In the rows, zero is written as 128.
Each row of numbers stands for one node and depends on some of the facts below. Use the named rows to name the rest.

Some nodes and their rows:
kosur: [121 113 121 136 139 120 118 123 127 132 135 121 123 130 122 121 113 137
 134 116 135 131 130 131 146 128]
baga: [139 136 135 122 139 141 136 130 128 124 125 127 125 124 124 126 134 135
 168 142 131 122 131 123 116 134]
raflu: [126 128 138 127 141 135 129 123 126 127 122 137 139 126 152 133 141 143
 119 144 133 123 135 118 117 121]
fletalor: [113 185 142 128 135 157 143 122 130 119 119 131 137 128 151 137 139 138
 117 132 123 123 116 126 127 118]
getre: [133 117 134 126 133 132 132 126 124 133 123 139 142 127 141 131 137 136
 111 141 133 129 135 117 118 122]
kadi: [156 123 136 112 140 144 116 135 110 125 117 139 137 133 127 136 133 110
 143 127 159 135 132 112 120 135]
boti: [136 136 130 118 124 126 121 133 127 130 129 134 137 127 121 125 127 125
 118 135 126 130 129 126 124 131]
flevo: [118 100 120 138 136 126 108 124 129 136 137 116 119 129 124 120 118 136
 135 121 136 127 135 129 144 127]
keti: [118 101 128 133 144 137 122 120 127 133 126 128 128 127 147 128 136 146
 134 139 139 119 141 115 123 120]
skuzen: [122 135 123 123 112 129 133 131 139 133 128 121 125 126 128 124 127 120
 130 128 117 125 128 132 121 132]
pustol: [130 144 135 130 135 148 118 127 117 122 119 135 137 134 151 134 133 126
 120 134 139 123 126 126 119 127]
druril: [125  56 124 134 142  51 107 119 108 133 140 117 132 127 155 134 138 149
 152 104 121 143 148 153 142 139]
sufli: [132 150 134 123 123 132 124 131 135 129 135 124 129 126 121 125 128 132
 132 135 113 128 123 134 126 128]
laplani: [124 122 126 129 129 127 120 127 130 132 131 126 127 129 124 124 123 128
 125 123 129 129 129 130 134 128]
pofu: [113 169 137 112 138 131 138 132 158 107 127 148 129 127 114 134 143 124
 128 126 124 118 128 132 135 112]
zages: [137 128 132 131 142 150 123 126 118 129 122 125 124 130 131 131 128 121
 161 118 147 127 126 122 131 133]
kuza: [139 130 127 114 124 122 117 135 121 131 126 141 144 129 126 131 125 116
  99 130 137 139 130 120 126 129]
klezo: [122 125 125 129 129 127 121 127 130 132 131 125 128 128 124 125 123 128
 125 122 128 130 127 129 136 129]
klostoku: [134 126 127 127 114 132 127 131 139 133 136 119 124 129 127 128 134 121
 128 128 115 126 124 132 124 124]

There are 2 kinds of fact about the nodes: Π, σ.
bafo | Π denu, flonasok | σ pofu
baga | σ floko
bostok | σ lefloskin
bovo | σ stevaplel
branabak | Π virun, stiba, tebro, dodrar, kluton, sigrul, plabro
bratir | Π dudi, stazel, pofu, fletalor, lelase, fleklo, truflu | σ sosak, ripluplas
brutradro | σ stevaplel, sosak, vopo
bubol | Π leken, dokli, lelase, gepi, truflu | σ leken
derin | Π grova, klovuflo, gebrum, kluvim
dobir | σ natri, gepi
drifli | Π vosto, zagrol, fubar, brotu, bostok, tikir, bigri, nefluduk
dropa | Π kigu, pustol, kligo, plabro | σ getre
drozus | Π stusefun, suni, mimos, fluplan, stana
druril | Π rabrus, brotu, figru, nevim
dudi | σ gripuflur
fasen | σ keti, baga
femivel | Π pani, lostil, ludor, noskinu, pifu | σ setrubri, ladre
fina | σ femivel
flabin | Π rabrus, dodrar, tredrubrok, flunan, roklak | σ pustol
fleges | σ pustol, zages
fletalor | σ stevaplel
flevo | Π fina, stenok, denu, padrar, kluton, dubrem, roska, klalu, tikir, vasun, sufli
flikemik | σ timem
floge | σ raflu, truflu
flugom | Π stenok, pazil, klostoku, ladre, gazo, ruskek, truzun | σ stevaplel, ludor
fluplan | σ denu
fulosku | σ fasen, flugom, miku
gepi | σ fina, fubar
getre | σ gukul
gripuflur | σ klugo, nevogres
grizil | Π flikemik, vosto, poflom, floko, stazel, gukul, skelin, klovuflo, dobir
grofam | Π lefloskin, skuzen, ladre, zopur
grotrolus | σ sigrul
grova | σ denu
grudi | σ flugom
grulor | Π graviflun, lefloskin, zisto, pluvi
gukul | σ keti, zugu
kadi | σ risti
kekegron | Π vuber, timem, drosko, kigu, maplom, trupo, zonek | σ graviflun
klamodam | σ vopo
klasamer | Π pani, rugrik, skelin, miflan, tikir, klamodam, fostek
kligo | σ zagrol, truflu
klugo | Π lostil, skulu, tebro, fubar, miflan, ruskek | σ roklak
kosur | Π pani, floko, tebro, trobobas, flunan, sufli
ladre | σ floko, setrubri
lefloskin | σ stoduk, zopom
leken | σ fubar
lelase | σ getre, gukul
librefi | Π ripluplas, viskem, raflu, flagul, mobo
loko | Π grudi, ladre, gukul, klovuflo, bostok, zopur, baga
lostil | σ pidri, kluton
miflan | σ femivel
miku | σ plepli, raflu, vibrasis
natri | σ brutradro
niruvus | σ druril
nolisok | Π flagul, roklak
noskinu | σ timem, vopo, figru
pani | σ pastul, kligo, truflu
pastul | σ miflan
pazil | σ robri
pida | Π tebro, dodrar, getre, suni, vopo, miflan, klalu, risti
pidri | Π timem, grudi, viskem, skosi, miflan, boti | σ kadi
pifu | σ fasen
pofu | σ fubar
pustol | σ flugom
raflu | σ keti
raklela | Π virun, stabal, stazel, tebro, ripluplas, pustol, miku, trobobas, noskinu, lelase
ripluplas | σ denu, zagrol, setrubri
sede | Π dudi, grova, pugrul, fleges, sufli
setrubri | Π vuber, vafule, stuskek, brutradro, kligo, grigru | σ risti, baga
skegul | Π floge, flonasok, klostoku, stusefun, fubar, trobobas, natri, gripuflur
skelin | σ flevo
skibuk | σ dafle
sosak | σ zagrol, pifu
stevaplel | σ raflu
stoduk | Π dudi, fasen, ludor, vopo, brutradro, zopur, truflu, fostek | σ noskinu
stusefun | σ pidri
suni | σ pastul
tebro | σ tredrubrok
trepos | Π kuza, fabege, kigu, kadi, getre
triflun | Π dudi, stazel, stusefun, ludor, pastul, ripluplas, kigu, vibrasis, flagul
vafule | σ raklela, miku, gepi, fulosku
vasor | Π fina, stenok, skuzen, bovo, stana
vasun | σ robri
vopo | σ zagrol, femivel, ludor, zukla
vosto | σ fluplan
vozo | Π pani, skibuk, sosak, bruro, gripuflur, bovo, vasun, truzun
vuber | σ floko
zages | σ kadi
zagrol | σ plepli
zopom | σ zagrol, grudi, miku
zopur | σ fina
zugu | Π soflik, moba, truzun | σ plepli
zukla | Π stevaplel, pazil, robri, mimos, debak, grostim

Name these rows:
No name comes twice in this set of rows, the named rows included.
[104 113 112 133 128 125 128 123 131 137 125 121 118 127 126 115 109 126
 136 108 139 123 135 129 139 137] -> grofam
[136 158 137 133 141 122 150 126 139 115 128 147 129 128 119 126 123 128
 138 136 112 118 125 140 121 126] -> dobir
[141 101 123 123 157 144 117 126 102 126 116 149 131 132 116 128 111 120
 136 122 188 135 139 103 141 133] -> setrubri
[144 134 119 130 106 141 129 128 155 137 144 115 114 135 134 129 132 111
 120 131 131 130 129 133 122 119] -> truzun
[140 167 137 130 135 140 156 130 126 121 129 125 122 115  98 116 116 155
 146 162 105 134 120 125 127 136] -> grova
[120  93 120 160 140 143 121 117 120 133 123 125 115 138 146 125 116 130
 127 121 142 114 130 125 131 122] -> flugom
[141 187 145 136 143 160 138 127 125 122 124 128 132 131 124 123 119 130
 157 138 116 119 108 134 121 134] -> fleges
[122 102 121 140 134 123 116 122 127 136 136 120 121 130 121 123 116 131
 130 114 136 129 130 131 145 126] -> skegul
[135 129 131 139 129 132 139 126 130 121 126 134 125 133 139 132 134 126
 127 139 124 120 128 132 117 121] -> natri
[139 139 136 141 126 135 154 121 134 130 127 130 130 130 143 132 134 131
 121 134 118 127 123 128 118 121] -> floge
[128 112 116 142 129 129 118 121 138 138 140 116 114 133 125 121 116 125
 129 115 139 128 131 131 143 123] -> vozo
[111 108 125 137 153 124 122 119 131 122 126 138 125 130 131 127 123 141
 127 123 148 119 139 123 142 118] -> raklela
[133 147 133 124 123 126 131 131 131 130 131 127 133 128 126 130 133 124
 120 126 118 134 122 134 129 128] -> tebro
[131 106 123 137 152 136 125 122 119 119 124 130 114 129 120 129 121 132
 158 120 160 128 134 122 142 127] -> femivel

Now the same nodes, written a new way:
Known rows:
derin: [120 138 116  96 151 164 160 137 146  83 145 122 205  85 161 158 106 145
 152 126 113 110 150 158 164 155 113 130  98 119 126 168 163 120  79 115
  94 117 170 118 157 141 182 133 163  74  89 149  98 195 144]
vozo: [163 135 135  76 145 160 133 167 161  60 156 115 203 109 167 144  95 145
 144 113  97 109 150 187 167 173 123 117 103  97 140 159 129 128  53 135
 110 124 163 122 178 180 169 137 184  93  82 143  54 163 137]
librefi: [127  93 141 111 165 166 136 153 147  70 140  79 207  90 187 129 126 146
 160 132 101 141 136 160 156 161 126 135  84  95 111 155 168 111  63 120
  91 133 194 117 151 139 171 124 166 109 110 162  87 150 156]
roska: [155 143 125  93 121 149 141 190 143  70 141 127 160 116 167 165  98 165
 131  98 132  78 118 145 152 163 131 138 117 145 139 124 152 168 108 143
 124 134 168 110 159 194 159 150 155 137 105 152  94 165 117]
sosak: [137 137 141 107 138 141 140 192 145  67 128 137 168 126 165 176 114 155
 135 114 146  69 157 153 139 176 147 119 114 116 165 125 131 158 115 139
 134 127 148 132 138 174 146 129 149 174 115 177  76 172 139]
kuza: [143 112 126 113 129 156 151 167 132  75 128 104 183  93 184 149 127 172
 146 133 124 108 110 122 146 166 121 156 105 131 118 111 164 152  99 120
 105 137 184 121 140 167 167 149 152 162 129 161 122 134 129]
niruvus: [139 124 118 110 128 148 156 155 133  93 142 119 182  98 180 154 144 154
 142 130 122  91 135 146 146 170 116 147  95 126 124 145 158 150  89 133
 102 145 181 129 148 162 180 142 166 130 119 150 111 168 130]
risti: [ 95 119 130 127 162 137 127 183 155  55 127  97 179  89 181 157  88 165
 115 130 157 108 125 122 114 165 145 123 100 129 131  96 126 161 118 120
 137 133 180 114 148 193 142 146 130 139 129 175  86 135 146]
plidel: [134 127 118 108 137 158 156 155 137  96 145 120 177  99 186 161 142 161
 148 134 127 100 140 142 140 167 123 140  91 129 121 139 157 151  90 131
 104 135 184 123 148 161 181 139 162 127 112 150 111 153 138]
fulosku: [135 120 110 124 158 151 151 170 135  94 129 124 196  93 175 148 158 152
 138 134 149  73 161 135 138 158 139 126 104 107 140 141 142 154 112 127
 118 128 166 156 128 154 168 121 157 154 141 169  92 186 150]
zonek: [141 117 121 115 135 162 169 156 124  67 119 104 179  82 180 158 124 177
 153 147 125 119 109 123 157 175 117 167 112 131 111 110 162 134  94 109
 109 113 181 140 132 166 163 155 147 163 133 165 128 128 133]
pugrul: [116 133 124  99 121 153 148 157 124  90 126 132 177 116 175 167 102 159
 150 119 121  90 131 129 148 153 128 142 104 145 124 126 174 167 111 119
 103 144 165 113 150 163 175 149 148 132 100 172 114 182 134]
skosi: [141 116 142 122 144 162 165 154 120  62 127 104 163  92 188 176 121 157
 137 125 134 116 112 128 163 171 120 163  99 132 124 125 171 117  90 129
 113 126 185 120 138 163 147 139 144 151 127 168 123 146 137]
gazo: [152 138 144 105 130 159 151 161 119  72 145 130 151 137 191 191 115 151
 129 123 129  99 140 156 140 180 130 140  84 133 139 130 153 135  83 139
 127 130 169 126 157 187 155 139 161 149 110 157 100 152 125]
stusefun: [104 111 160 140 136 137 105 171  97  74 122 106 175 132 199 173  96 139
 105 132 136 100 127 128 105 188 132 134  81 132 139 117 146 151 102 118
 129 160 179 133 153 201 143 130 137 154 156 181  92 148 142]
stazel: [102 106 155 118 122 157 134 154 100  92 106 113 165 133 192 174  95 159
 149 108 127 103 121 113 139 149 134 150  91 145 128 115 203 155 121 113
  98 159 177  96 144 158 159 139 127 150 111 185 123 176 137]
skulu: [146 112 147 119 140 154 142 177 124  66 132 108 159 118 188 170 101 154
 136 104 131 106 116 139 153 167 131 145  91 132 135 128 165 138 100 143
 118 141 184 103 147 175 152 135 146 149 117 164 100 159 132]
floko: [ 74 126 140 125 174 144 138 171 150  63 120 111 160 105 180 191  78 152
 130 119 168  92 134 118 121 143 140 123  88 146 141 113 147 150 140 123
 133 127 170  96 140 175 144 138 110 129 106 187  96 180 155]
pazil: [157 132 147 113 117 151 145 163  98  81 144 129 148 145 205 194 139 145
 132 124 127  91 139 160 130 193 128 155  72 134 138 137 160 141  80 137
 127 150 170 132 154 191 162 132 163 160 125 158  97 148 124]

Rows to name:
No name comes twice in this set of rows, the named rows included.
[138 112 124 109 122 153 131 184 135  76 126 104 172 104 182 139 111 178
 148 113 126  98 103 117 142 160 133 157 113 143 123 107 169 170 114 126
 105 145 185 108 139 173 163 149 143 160 124 163 119 144 127] -> plabro
[156 140 131  97 178 168 137 160 152  50 157 123 205 109 172 156 121 138
 129 126 121 110 185 175 159 167 154  96 101  70 158 160 132 115  63 138
 124  95 156 159 155 168 149 105 188 128 108 166  27 177 154] -> flugom
[134 155 109 121 128 140 164 146 117  94 140 167 160 116 166 196 138 167
 126 126 154  90 162 131 147 174 143 132 115 111 145 128 176 159 104 120
 122 119 155 142 130 158 148 127 156 161 121 194 105 173 142] -> lefloskin
[127 128 123  83 138 160 142 153 152  83 142 117 216  98 165 140  97 149
 158 118  95 107 146 162 166 147 125 123 107 113 122 158 164 140  79 117
  88 129 163 120 163 146 187 145 166  81  80 160  83 186 146] -> sede
[155 112  94 122 133 144 163 180 115  91 102 129 216  99 178 136 138 164
 146 148 136  70 129 117 154 168 109 159 140 110 145 116 136 146 108 107
 107 118 151 155 124 165 159 141 136 168 153 197 123 170 158] -> vafule
[120 143 109 134 138 137 152 149 106  95 140 148 162 106 161 188 109 152
 118 105 150 119 136 127 168 166 141 136 116 108 141 148 202 142 105 121
 114 142 183 106 130 146 134 114 138 124 119 202 106 196 154] -> flikemik
[112 109 153 119 158 149 130 183 136  68 107 110 186 114 174 160 104 153
 140 119 140  81 142 135 131 156 143 119 102 122 145 121 148 147 123 124
 120 130 155 131 135 158 149 124 131 164 129 189  83 178 149] -> pifu
[ 97 120 141 127 158 162 132 155 121  67 114 124 177 131 181 169 104 170
 137 112 144 113 144  97 135 142 163 115 115 116 142  95 181 163 129 111
 116 117 167 125 129 160 137 125 134 180 121 205  86 164 149] -> ludor
[116 137 135 119 134 158 172 138 104  86 124 130 148 110 176 210 102 151
 134 116 146  93 131 123 150 161 124 153  95 160 127 133 191 130 117 125
 112 128 173 111 143 164 156 133 127 126 104 174 131 194 135] -> klovuflo
[113 133 126 115 135 140 116 187 150  61 135 110 169 100 174 154  83 161
 110 116 154  85 112 122 121 160 145 125 109 151 137  98 134 179 128 134
 136 144 184 114 163 213 155 153 143 138 119 157  87 150 130] -> kluton
[129 150 111 111 149 127 145 194 148  70 133 142 166 141 184 177 100 162
 114 120 152  74 129 131 131 165 131 125 106 128 161  99 106 170 109 132
 144 123 158 108 152 215 146 148 136 146 109 188  84 160 154] -> fina

The same nodes again, as new rows of numbers:
Some rows with their names:
ripluplas: [107 110 141 179 144 141 150 114  99 125 134 181 142 173 190 122 114  63
  94 131 133  54 113 122 118 188 140 104 134 116 153 123 116 104 110 148
 166 140 177 144 136 157  85  83 130 110 131 105 122]
kekegron: [ 98 120 174 136 163  81 147 184  81 116 125 152 124 192 107 123 122 123
  81 139 224 146 108 158 123 130 154 111 183 132 145  72 138 113 124 195
 169 127 141 165 154  99  43 125 153  95 134 124  93]
bubol: [115 166 218 184 163 111 112 144 104 182 188 169 170 186 155 151 123  98
  96 146 185 145  67 165 110 138 173 107 199 140 142  88 128 118 111 172
 174 153 177 122 166 106  59 129 181 111 160 124 138]
stevaplel: [138 100 174 126 125 105 144 147 139 172 156 156 155 172 156 126 147  54
  75 158 169  90 144 101 122 157 130 117 208 106 172 136 126  95 146 150
 173 189  86 125 121  63 140 140 111  97 191 156 107]
setrubri: [102 120 175 156 164  75 149 172  77 143  90 155 147 189 159 116 136 134
 111 126 202 131 115 164  88 144 152  51 156 148 103  70 108 124 144 168
 154 111 166 192 154 124  42  94 185  53 153 136  95]
kligo: [ 97  84 161 163 133 131 152 127  78 111 135 174 144 174 149 120 110  61
  91 132 165  62 115 128 131 173 129 153 151 132 174 105 139 116 115 180
 169 142 159 148 132 131  93 120  85 101 117 106 118]
viskem: [127 139 134 174 125 149 120 141 118 141 128 181 125 176 153 133 112  67
  81 114 137 118 135 144 146 139 153 112 143 107 159 111 137  92 136 133
 163 175 136 125 135  82  90 119 114 131 131 151  97]
padrar: [126 128 146 178 117 153 114 132 116 150 127 185 142 176 143 140 110  55
  95 119 141 126 133 141 134 144 152 114 144 115 147 106 136 105 132 137
 168 178 141 131 137  72  97 124 100 116 137 153 102]
ruskek: [127 125 146 183 116 151 111 140 115 151 121 188 144 172 141 137 115  59
  98 118 142 124 133 148 130 149 148 116 143 117 146 104 133 107 132 133
 168 176 139 133 138  67  93 132  99 114 133 155 103]
derin: [115 167 143 184 144 115 113 177 111 168 155 166 157 166 131 135 136 105
  96 111 161 143 121 206 128 136 159 116 181 125 144  81 141 105 115 157
 132 147 150 124 188 100  62 169 191 123 145 162 111]
graviflun: [124 132 144 173 118 150 119 133 111 151 126 185 138 175 146 139 112  60
  91 112 144 123 134 148 135 138 147 112 141 120 155 103 138 102 138 138
 165 175 138 128 142  77  94 125 106 116 133 156 103]
skosi: [124 130 141 176 118 148 120 143 113 146 124 184 133 172 150 137 112  66
  92 110 143 119 135 150 140 138 149 118 140 116 159 107 138 103 137 138
 170 175 133 131 137  78  90 129 103 116 132 157 102]
stiba: [124 126 148 182 118 153 117 144 112 144 122 185 135 175 151 134 109  66
  95 113 144 120 130 140 142 143 154 117 141 112 154 106 139 107 132 136
 175 179 137 136 131  72  92 129 100 119 134 156 103]
kuza: [118 124 149 169 119 147 125 139 108 139 122 181 132 179 145 138 105  67
  92 111 151 128 136 142 137 134 150 115 140 117 153 100 143 104 139 146
 173 176 137 135 133  76  89 120  99 114 132 152  99]
vibrasis: [125 134 146 173 122 153 126 129 113 143 137 178 140 185 153 140 107  59
  88 114 137 121 130 140 139 137 155 118 150 112 156 109 143 102 138 144
 166 181 148 131 132  83  96 118 106 125 135 148 102]
klovuflo: [124 140 139 179 114 148 110 144 112 166 135 187 139 159 159 140 123  67
  89  98 135 109 137 175 135 132 139 119 138 128 172 101 143  95 146 139
 154 174 126 119 154  86  90 146 120 113 133 168 107]
klalu: [126 124 148 184 118 150 115 143 114 147 120 185 137 175 145 135 112  61
  97 119 142 123 129 140 136 144 152 118 143 113 147 106 135 108 128 134
 175 175 139 135 133  68  93 130  97 113 133 157 102]
laplani: [126 130 148 177 118 152 117 135 112 149 129 185 140 176 150 139 110  59
  94 113 140 122 133 144 135 141 150 115 143 116 150 107 138 104 139 139
 168 181 140 130 137  75  93 123 102 117 135 156 102]
skulu: [126 126 151 185 118 154 113 147 114 150 123 186 136 174 149 136 112  63
  98 115 139 117 130 144 137 143 153 119 145 113 150 105 137 107 128 134
 175 178 137 133 134  72  90 132 100 117 133 160 103]

Rows to name:
No name comes twice in this set of rows, the named rows included.
[131 139 179 166 160 105 105 150 120 161 146 178 158 182 100 127 132  83
  92 172 193 157  83 151 108 175 165  97 199 132 117  95 104 110  94 150
 157 132 175 127 170  65  64 136 159 114 139 108 106] -> bafo
[136 100 182 161 133 132 141 130 117 147 145 154 160 177 167 122 125  61
  88 152 143  58 120 124 140 164 143 152 192 124 187 125 128 112 131 165
 145 166 155 142 109  96 121 149  91 117 143 119 119] -> miku
[134 106 159 141 116 117 132 132 132 173 156 176 150 173 139 135 142  46
  88 155 171 104 137 107 106 165 128 105 185 112 148 128 122  98 130 142
 186 177  99 116 141  62 124 120 108  91 174 148 105] -> bovo
[116 111 171 177 126 140 120 131 108 156 152 195 139 169 167 133 125  58
  95 141 155  85 107 121 116 169 137 121 152 117 158 117 126 107 109 144
 201 164 131 118 138  97  91 110 112  98 149 134 122] -> noskinu
[112  86 148 178 134 147 144 118  97 119 140 170 160 160 158 113 116  48
  96 137 130  26 112 141 137 199 129 173 163 131 186 121 131 116 100 170
 135 138 181 141 136 141 110 148  85 122 110  94 127] -> zagrol
[115 132 168 207 153 122 120 219 113 127 109 169 133 181 121 111 117 124
 112 141 179 149 104 156 144 153 190 130 183  86 116  77 136 134  75 144
 183 145 153 154 133  70  46 164 160 118 144 163 105] -> branabak
[146 126 170 168 129 140 119 140 126 156 108 165 153 180 162 131 113  66
  87 119 130 125 131 144 145 130 158 113 163 123 162 111 125 105 169 140
 135 190 148 150 110  61 110 143 100 120 148 157  99] -> keti
[132 126 152 190 124 145 115 148 117 161  95 187 152 169 184 129 121  72
 100 104 124 120 132 146 128 146 155  81 130 117 133 107 120 110 152 117
 165 180 143 150 128  88  92 120 135 101 160 175 107] -> floko
[138 108 174 158 129 130 127 130 122 155 135 172 151 173 158 127 128  58
  89 146 148  86 121 123 128 161 141 122 177 124 167 121 119 104 137 148
 158 170 141 135 123  79 113 131  98 107 149 130 110] -> floge
[125 132 152 184 118 156 121 135 114 147 131 184 139 180 155 140 108  63
  97 115 141 124 129 141 137 138 155 116 145 112 150 106 140 107 134 138
 175 182 142 132 133  78  93 123 105 119 137 155 108] -> stabal

